Each row is followed by its class number.
[-643  191 -341    2 -255  250  263  143 -211 -158  550 -277  481  -77
 -288   -1  261 -128  -87 -105 -185 -132   75  424  153 -318 -503  137
 -215 -746   91  310 -441  359  610  322   -5  424  451] -> 5
[ 158  112  -49   51 -368 -110  167  -27  259  307   62  134   74 -130
 -132 -135   92   90    6  209  122  313  118  -75 -112  158 -195  102
  260  145   -7   56  209  370  312   32  -77  -74  138] -> 10
[ 282   11  159 -116  738 -131 -181  153  -98  288    7   -5   38  264
  -47 -298 -198  252   99   -9  130  419  107  -98 -132 -233 -391  179
  371  127  129   83  -51   34   92  123   -6  -56  168] -> 6
[ 203   18 -127  240 -257   20   18  118  123 -145  133 -115  559  272
 -173  -32 -582   47 -368   65  138   91  215   -6  -71  -36  -61   10
   34  149  -57  103 -142   68  192 -103 -343  235  157] -> 10
[  75 -241  180  -58  -90  -46  105  248  254 -775  -90  -25 -219   -2
 -177  176  136  -49 -135   64  455   68 -177   -4   71  -51 -201    1
 -252  114  262  261   94  208  -44 -328 -328 -224  -92] -> 1
[-106    7  423   -7  253  -24  -51   35  -57   36  -72  206 -393 -394
  109  -52  182  -41  229  -52  311 -167 -149  -73  107 -124   33  -47
 -223  253 -340 -104  191 -237  -88 -268  173 -147   51] -> 5
[ 241  265  -62  279  -29 -273 -118  243  -34   -8  111   17 -220 -222
  -41 -111  167  234  351  -60 -177  190   59   80  343   83 -234  171
 -203  230  179  116  -70  -34  163  257  227  155  148] -> 1
[-325  131 -338  326 -522  -72  344 -115 -126 -558 -362 -241  382  148
 -119  124  400 -327   -1   81 -515   -1  165  340  217  470   12  406
 -491 -483 -274  159 -490   87  368 -375   98 -156 -305] -> 11
[  13  -34  -38  183  462  -67 -280  296   78  234  123  218  383   72
   43 -111 -200  224 -253  -15  120  211   16  -11 -191 -475 -260  197
   -2  303  131  107   13   32  460  213  431   44  234] -> 9
[-134   36 -222 -250 -119   56  -63  -24  255 -209  108 -107  441  207
 -115  -59 -391  209  113  -34 -143   88  123   84  229 -431  163  -62
  -33  229  381 -123  142  -44   62  222   56   82  431] -> 7
[ -86   31  -76  378 -326  -76 -108   61   59 -414 -357 -188  541  176
 -151  280  -69   69 -413  305 -154  549   94   87  160  779  325  -91
 -111  393    2  234 -266  -70  -51 -392 -473   73  219] -> 1
[ 127  -97   86 -275   77  152  185 -206   94  171 -459 -313 -157 -116
 -130  297  -65  328 -344  112    3   42 -278  188 -166  -28  111  -52
  241 -249  -77   52  276   54   31  166  458  201  -91] -> 9
[  60   51   79  -64 -521 -151  -59   58   82 -139   72  207  312  111
 -301  338 -433  279  -52  231 -168   96  172 -213 -169  101  447 -201
 -154    3   35  -65   45 -103  -36 -437    8  -88  -21] -> 3
[-192  -49   28  148 -350 -196 -328 -154   -5  165  226  110 -418 -127
  -53   89  444   21   87  206 -339  -82   -1  177 -122 -266  -82    7
 -219 -115  -77 -212  124  -27  241  366  679  -90  104] -> 7
[ 196  211 -124   80  110  112 -109  -78  220  408  527 -346 -313 -163
  -51 -407  107   41   65  170 -242  -44  241  116  -53 -569   12 -271
 -119  346  355  -55   53   17 -131  641  406 -181  173] -> 2
[ 153  -44  191   43 -132  165 -251  108   58  411   14 -192 -589   98
  -37  303  -43  -85  297 -342 -221 -290  -39 -236  110 -181  128   15
   42  225 -219  153 -183 -176  -46   38    5   76  549] -> 5
[  45   49 -236  285 -348  -40 -202  -52   49   88  575  136 -534  259
  169   24  -55  -33  358   51 -466   27  112 -155   56  205  537  244
  258  223 -195 -310 -194  -73  -94  -33   42  -47  -69] -> 6
[  38   -5  -53  266 -191   38  -48  125 -165  -33   87 -155   71 -153
  447  253  -38 -251  -97    3  324 -151 -131   69  213    8  118  128
  -55 -101 -319  -44  -28 -149   74 -320  312   87   72] -> 8
[ 164 -104   -6  273 -517 -122 -266  -54  163  242  344  199  366   65
   94   16 -394  229 -206   73  119  331  -48 -177  231 -177 -220  244
   31  620 -272   87  268   41  406  159   96 -195  386] -> 8
[ -80  -55 -317  175 -575  119  334 -236  -16  -83 -485  143   84 -407
 -145  433  448   41 -377   30  173 -234 -217 -221   94  517 -123  149
 -360  -55 -148   87   17  163   63  -28   50  156 -397] -> 10
[ -76  -25  120  115  239  136   50  -79   41   -4 -683   50  182  114
  -23  147 -192 -146 -249  -18  175  165 -106  216 -130  419  481  156
  131  113 -367   50  176  156  -77 -208   58  211    0] -> 4
[-219  343 -199  190 -535  265  -51  139   57 -528  209  250  -43 -231
  -66 -114  121  137 -238  334   78    3  112 -178  284  162    3   68
 -431  -99   65 -117   46  333  256 -470  -66   25    2] -> 0
[  61 -129 -188  155 -178  242  -69  107  233   52   44 -176 -534  -66
 -333  -38 -106  467  -24 -348  -90 -144  -87 -276  304   36   27  -55
   43  390  182  -48 -108  108   37  328  136   20  180] -> 6
[ 292 -124  408 -140  581 -183 -350 -242  -78  482   43   39  128  -35
  -59 -643   27  138  207 -156  -84  105  161 -207  -88  217    1  173
  211  732  -50 -178  275   52   53   52  174 -367 -322] -> 11
[-247  -88 -233  297 -195   67  199   48   21 -189  183 -117  398 -110
 -181  -64  347   76 -329   42 -157   62  -90  174 -168  101 -310  -67
  -32 -890  207  127 -298  569  122  429  103  217  -48] -> 8
[ 117  187 -322  232 -490  -20  -51   76  -47  273  146  410   51    6
    4 -325   82    2  274   70  -87  189   43  185   13   85  123  173
  167  187 -296    4  225  159  201 -146  149   17 -204] -> 4
[ -41  142 -125  221 -431   24   63  -38   77 -212  435 -393  -73  166
 -456   30  167  215   89 -102 -136 -218  -28 -287  303  -11 -108 -325
 -514 -576  488   10 -436  109 -307  234   46  210  155] -> 6
[ 283  155   33   38 -492 -152  111 -149  219 -434 -184 -421  -91 -199
   89  578   33 -526  -82  189  -79  -12  182   70  280  143   51  404
   -6   80  -82 -258  -46 -141  -81 -334 -198  281  250] -> 2
[  -3   20  -50  301   -7  -36  -16 -133   27   -3  171 -160  154   10
   -1  340  301  -36 -358  272 -266  195  -88   13  -76   21  -46 -271
  444 -416 -101  329  -94  137  102   12  120  165  252] -> 8
[-257  142  179  -75 -446 -103   46  -24 -299  -97  899 -154  -17 -224
  139  329  172 -269  219   36 -138 -305   86  -76    2  162  -41  297
 -140 -864 -193  -61 -272 -140  -92 -188   75   69 -142] -> 2
[ 101  107   37  561 -274 -279 -189 -198   11 -179  112 -126 -259  -63
 -113  312  -90  194 -207  173   99  313  -27 -261  360  430 -130 -145
  265   55 -106 -284  162 -105  -84 -191   35  499  229] -> 11
[ 292   33  294  346  375 -402  211  -46  299 -268 -210 -467  218 -102
  263  383 -289 -223 -241  230  396  239  125  263  198  -84 -123  -20
  453 -116 -142  -21 -197 -138  -41  -35  106  152  464] -> 0
[-224 -147  465  -83  704  141 -243  157 -269  210  159  101 -123 -264
  233  -72   71   -9  242 -216   78 -201   39 -251   94 -576 -297 -159
  -14   80 -297 -124  147 -301  -94   90   78 -240  167] -> 3
[-240 -122  -42 -233 -271  235 -209 -308    9   -2   80  -81  198  452
  -17 -309   29   -3  220  203 -238  -65  139  270 -125  219  536  170
   75  195 -321 -117   96  170   94  -65  -57 -137 -152] -> 7
[ -91  -30  -57   65 -122  134 -157   15 -129  218  798  268 -560   86
  -40 -225  193 -275   86   -9 -245 -325   67  -55 -413 -415  406   30
  -27  137 -469  -87  -15    7  191   94  121  -97   52] -> 6
[  -1  -67   13  185 -275  300   25   82  231  325  180  -86  107  -28
  180 -359  422 -143   17   -9  358   91 -250  123   -7 -326 -513 -323
  129 -281   17  -55  332  449 -144  281 -151  280   94] -> 1
[  62   28 -198   -3  115 -154  127  -60   99 -253 -429  -62 -152 -225
 -131 -133   48 -159  -90  -47  121  289  -34  397  157  327 -313  515
  355  -80  200   13  149  245  286   33  114   41  -60] -> 10
[ -80  -95    1   44  155   94  -22  125  -78  220  161  248 -107   57
  157 -395 -190   84   97 -225  -47   -5  138 -274  -78  248 -125  344
  330  200 -312 -234  131  -67  237  -55 -223 -120 -245] -> 9
[  32  184    7  398 -336  227   97  -18  336 -219 -263 -349  -28 -222
 -419  206 -627  508 -324 -101   11  406    7   50  528  575 -223  238
  235  270 -186  328   34  140  -82 -372  -21  136  -26] -> 10
[ -82  213 -230  -38 -367  -14  227  -89  -42 -326 -878  120  205  322
 -299  440 -371   57   35 -232  -56   99  -15  209  521  580   28  194
 -223 -156    4   65 -106    0 -174 -269 -246  164 -202] -> 8
[-172 -167  175 -209 -243    1  212  273  -36  109 -192   89  576  -40
  233  372  -28  -45  128    9   63   -6  -56  336 -156  286   -2   78
   99 -461  -23   98  -76  204  210  170 -379  243  -39] -> 9
[  -3   50  -86  366 -250   37  149  288   83 -143 -217  202  228 -205
  -30 -138 -147   91   81 -259  244 -112  264  113    4  137 -108  -78
   -9 -308 -284  -13   81  268  -53  237   25  114 -162] -> 1
[  17  116   11  430  255  237  247  344   35   53 -358  -44 -301 -378
 -214  402   74  -13 -318 -217   26 -172  -41  177  272  238   50 -257
  149  154 -154 -189 -310  163 -167   16   92  261 -208] -> 5
[ -94  254 -189  -11 -128  106   -1 -122  -83  185  155 -289  108  -25
   19  -94 -335  105   36  -85 -108 -123  378   -1   40 -212  177 -315
 -128  196  -97  -80 -125 -404 -279 -202  167   51   32] -> 1
[-100  103  145  -22  150  243 -554  111 -302    6  217  570 -173   84
  318  338 -474  193 -214  117  340  -63  -38 -116  221 -207   57 -144
  293  141 -257 -248  379   38   88 -282   76  232  -33] -> 3
[-355  274  -36  470  140   61 -111  235  173 -244  322  192  232 -248
   87  -99 -159  206    8  183 -115  300  241 -191  220  206  -21   74
  209  -45 -223  -80 -184 -334 -262 -126 -223  -92  335] -> 7
[ 392  -19  282  315  179 -349   45   68  190  -39   67 -388  -43 -134
    2   54   38 -485  -84  183  240   81   55  212  -52  -20  261   82
    8  365 -186 -200  -43 -278 -130  -46  118 -101  249] -> 11
[ -31  193  -50  -86 -206  115 -262  -46  502   39 -111  -70  -95 -101
 -248  -74  105  112 -190  108  163   87  -49  268  312 -123 -104  118
  -80  461  379  -83  214  246  175  240  341   16  360] -> 0
[-124 -117 -147  384 -100 -254   83  211 -171 -115  287 -262   33  174
  383  385  429 -504   -3  -43   32 -207  -38 -165 -104  -47   33 -161
 -357 -206  -27  -98 -346 -430 -121   36    4  228  134] -> 3
[ -62  107   27   35 -221  150   69  260    0    8  125   79 -175  -72
  -43   25 -208   24  200  -29  171  -78  -20   68  159  333  254  144
  101  394 -248  -20 -105 -149   61 -515 -427  243   68] -> 4
[ 142   57  -96   62 -621  242  105   44  292 -542 -161 -336   -3 -355
 -139  156  703  -66 -424   -8  262  -88 -233 -465  312  231  -29 -234
 -331 -344  237 -182  279  295 -403  326 -172  301  301] -> 6
[  34  267  -66  349  -85 -240 -275  284 -303  -21  672   96 -588 -121
  224  654  219 -303  -74   68  -74 -129  125 -164   96 -249   57 -152
 -363  283   53   13 -374 -319  -81 -257  109  258  162] -> 9
[ 242  -45  130   28 -408  -87 -310   93   36 -101  162  -74 -537  170
    7  439  185 -306 -150  149  -87  211 -203 -178  120  278  124   48
   24  291  225   58  296   48   68 -315 -157  -82  139] -> 11
[  80   44  291  120  271  -62 -373 -272   24   60  310  279 -322  124
 -337 -291  -36  469   94  316 -396  107  -66 -202  197 -240   -2  -86
   46  218  111  -53  270  180  417  341  256 -113  248] -> 4
[  92  120 -114  339  357 -106  208   19  -28 -406 -667  180 -354  -37
 -273  263 -347 -157 -312 -200  248   -2  -66    2  524  116  222  -31
  -48  307 -144 -293  -90 -273 -174 -282  193 -184  -36] -> 5
[-154 -177  168 -168 -665 -420  153 -184  221 -574  385 -137  534  116
 -255   55  284 -325  -38  323    4  288  168   45 -349  307   31  221
  -68 -657  268   76 -285  452   89 -332 -348 -260  109] -> 6
[-426  153 -223 -219  134  -54   -9 -399 -141  176  493   75   78  -13
  -70  -66    4 -185  161   88 -492 -121  216  218 -252 -280  115  136
 -221   -3  151  138 -145 -270  -64  151  190 -123  -67] -> 7
[ 140   29 -183  769 -561   20 -246  152   90 -154 -196  312 -199   -3
   97 -104    4 -147 -157   -7  403   25  -44  -34  -39  138   29   -4
 -285  -48 -377   -2   74  212  -53  -80    4  325  221] -> 1
[-116  189 -101   60 -154    3  199    3 -127   18  -29 -270   11 -353
    6  168  161  -43  128  120 -261   48  143  168   71  -62 -280  246
 -134  -74 -156    1 -177 -148  234 -271   61  314   67] -> 10
[ 140 -319  107  389 -229   49  455  211  194 -417 -333 -174 -473   58
 -184   25  138   34 -453  -25  172  -15 -193   -7 -104  702  208 -361
  308 -236 -251  -67   96  494  145  -48 -248  -23 -299] -> 8
[ 319   67  229   28  478 -124 -230   52 -185  395  447 -357  103  -16
  290 -125 -263  215  -44  -97  341   39    5 -247  207 -425 -381 -100
   76  349   16   34   -1 -273   92  269  187  227  429] -> 10
[ -52 -105  105 -226 -401   59 -179 -179 -187  -67 -147  424  139   40
   76  148 -261 -219   42  -17  134 -243  175   39 -144 -431  218   39
 -144 -277 -483 -268  439   56   20  -55  234 -227 -135] -> 6
[-368 -182 -103  144  117  116   46  583 -520  -78   51  225  568  219
  191 -374  -19 -121  226 -176  349 -176   23  383 -200 -140  254 -266
 -219 -255 -500  131 -241 -118  350 -223 -269  162   50] -> 9
[-262   22 -221  352 -449  234  143  132 -111 -146  667 -324  146  -21
 -418 -209  634  242  159  312 -420  110   -2 -160  -68 -326 -241 -485
 -400 -467   46  302 -307  235   81  -16 -330  390  354] -> 0
[-460   80 -181 -338  336  241  279   -4 -372 -363 -177 -175 -304   90
  -18 -130  256 -148   98   63 -421 -182   85  198    5  114  -14  229
 -353 -413   16 -167 -449 -273  -40  -69 -393  -38 -217] -> 0
[ -75  -29   95  293 -169  -47  -40 -254 -144  315  140   57 -416  -37
   17  271  -32  279 -113   85 -205  -82  -48   42  198 -179 -346 -267
 -107  330 -232  170  174   22  541  304  288  132   27] -> 1
[  18  261  -10  206  164  -54 -238  -56   60   61  168  221 -110 -530
 -304  -87   78  423 -407  267 -189   92  201 -106  -21 -292 -233 -233
 -214  189  157  -22  -94  -63  -17  428  305 -178  199] -> 11
[ -39  126 -120   36 -543  217  294  -19  462 -300  229 -150 -165 -181
 -340 -161  344 -210 -140  -70 -253 -237   25  -84 -175  582  509  131
  -79   19  -17  229 -168  352  -22 -112 -374  -21   38] -> 11
[ 285  -20 -164  263 -741  -40 -288 -111  157   62  437  199   66  -71
 -281    3  139  226  -84  118 -118  115 -131 -219 -120 -183  374 -331
  -30  -58 -153   96  151  220 -318  420   39  199  464] -> 8
[ -31  -83  175  161 -544 -217  -36   -7 -381  425  465 -367 -368  -45
  375   39  210 -403  441 -207  202 -272  235   -5 -109 -370 -420 -187
 -371 -346 -270 -212  -35  -41   70  128  104  321  246] -> 6
[ 222  101 -276  126 -607  111  -32   81  -74  331 -190   -7   37   31
   46  395  -54  404 -114 -203  -21 -221 -221 -345  378  309 -249  399
 -205  -33  -85 -140   -4    6  349  197  437  378 -117] -> 3
[ 131   56 -396  349  307   46   90  478  -33  186  233  157  349  217
 -307 -100  235   96 -139 -109 -232  296 -116   82 -207 -142   55 -275
  487 -171   65  516 -230  345  273  293  -12  301  361] -> 7
[  32   95    1  160  -21   70  448 -328  338 -150 -775 -340 -527 -224
 -368  -29  563  -50 -206 -129  -17   81 -121  245  132  580    5   69
  260 -212 -385  131  -62  331 -196  184  150   -2  -68] -> 6
[-123  333 -358   79 -203  335   47  196   -6  -19   64  325  560 -242
  -39 -115  188    9   72  113 -170   32  -20  -18  313  118  -70  222
 -235   89  242   45  173  257  214 -164  -83  188 -144] -> 7
[  16 -152  416  235  241   18 -433  421 -232 -144  263  124 -374 -389
  307  -11 -118  115  -64 -234  334  -15  -25 -434   20 -249 -344  113
 -101  -24 -297 -159 -131 -132 -103 -210  -28   38  361] -> 5
[-106  139  117 -235 -312    4 -194  -68  -25 -128  373 -149 -159  350
 -139  -38  150  114  483  159 -306  -94   94  -35  158 -190  235 -284
 -209 -189  218 -227  -55  -10  -52 -124  -85  179  198] -> 6
[ -12 -180 -364  159 -820 -170  226   -7  102  -87  397 -409  281  449
  135   85 -166 -342  105  -83  115   22  158   80  -85  121  -70  360
 -101 -221   75  -16 -177  208  229   19  -71   82  -27] -> 10
[ 200   36  -29  206   61  270   70  119  250  492  403  -98 -209 -425
  156 -227   15   78 -143  -39  269 -142   76 -245 -155 -453 -332  -42
  -86  526   -6   70  210   90  -14  245  121   27  -24] -> 9
[  39   20 -168  591 -402   89   47  139   49 -309 -203  -43  325 -200
 -278   42 -104 -167 -140 -150  324   25  -68  -35  178 -191  168 -286
 -357 -501 -174 -256  -14  154 -556  -90  107  339  323] -> 8
[ -96  324  108 -193  161  209  191  424   84   60  169    8 -113 -309
 -146    3  399  107  195  -96   89 -290  -61 -106  317 -229 -398 -279
   20 -230  235 -279 -159  -58  -48 -157 -172  291   66] -> 3
[  11  111  190   21  491 -138    8 -123 -180  -82  154 -279  -57 -288
   93 -142  302  337    1    6  100  243   10 -313  454 -234 -887  261
 -113   96   22   40  -28 -111   56  208  189  -57   84] -> 4
[-353  -30   55  262 -509  178  -95  -25   87   -5  498  288   62  -56
 -312 -139 -326  303  199  129 -473 -105  173 -291  159  -37  199   37
 -401  405 -241  171 -248 -196  372 -270 -294 -466  251] -> 6
[ 146 -158   36  309 -116   46 -159  228  141 -292 -275  124 -453  194
  177 -146 -155 -192 -184 -235  271  -53 -119 -202    5  293  284   -7
  -80  285 -234   66  434  -51   -2   -6  -52 -170  125] -> 7
[ 386  -30  159 -212  506  -27 -315  396  -76  438   -6  105  498   79
 -152 -243 -460  309 -161 -148  550  272   49   49  -28 -417  138 -170
  361  612  -22  -84   80   34   95   69   95   39  425] -> 9
[  21  119  -46   -6   -8 -224  -55  145  -38 -112  114  137   94  197
  -69  255   27   51 -198  139 -325  394   66 -169   55  372  -48   71
  145  227  306  162 -123 -115   70 -284 -207 -218 -152] -> 4
[ 218  -72  238 -160 -142 -356   54 -229 -124   26 -115  181  103 -164
 -187  105  -97   15  -34  105   92   96  152  -82   39   62 -271   53
 -140  133  146  -81   79  135  175  -66  -68 -283 -148] -> 1
[ 396   -4   92  101 -801 -100 -161 -138   47  137 -439  255  447 -197
  184  253 -429  -58   -8  114  272  -58  129 -202  145  237  225  165
 -145   92 -150 -289  643  292  332  -19  116  207  252] -> 8
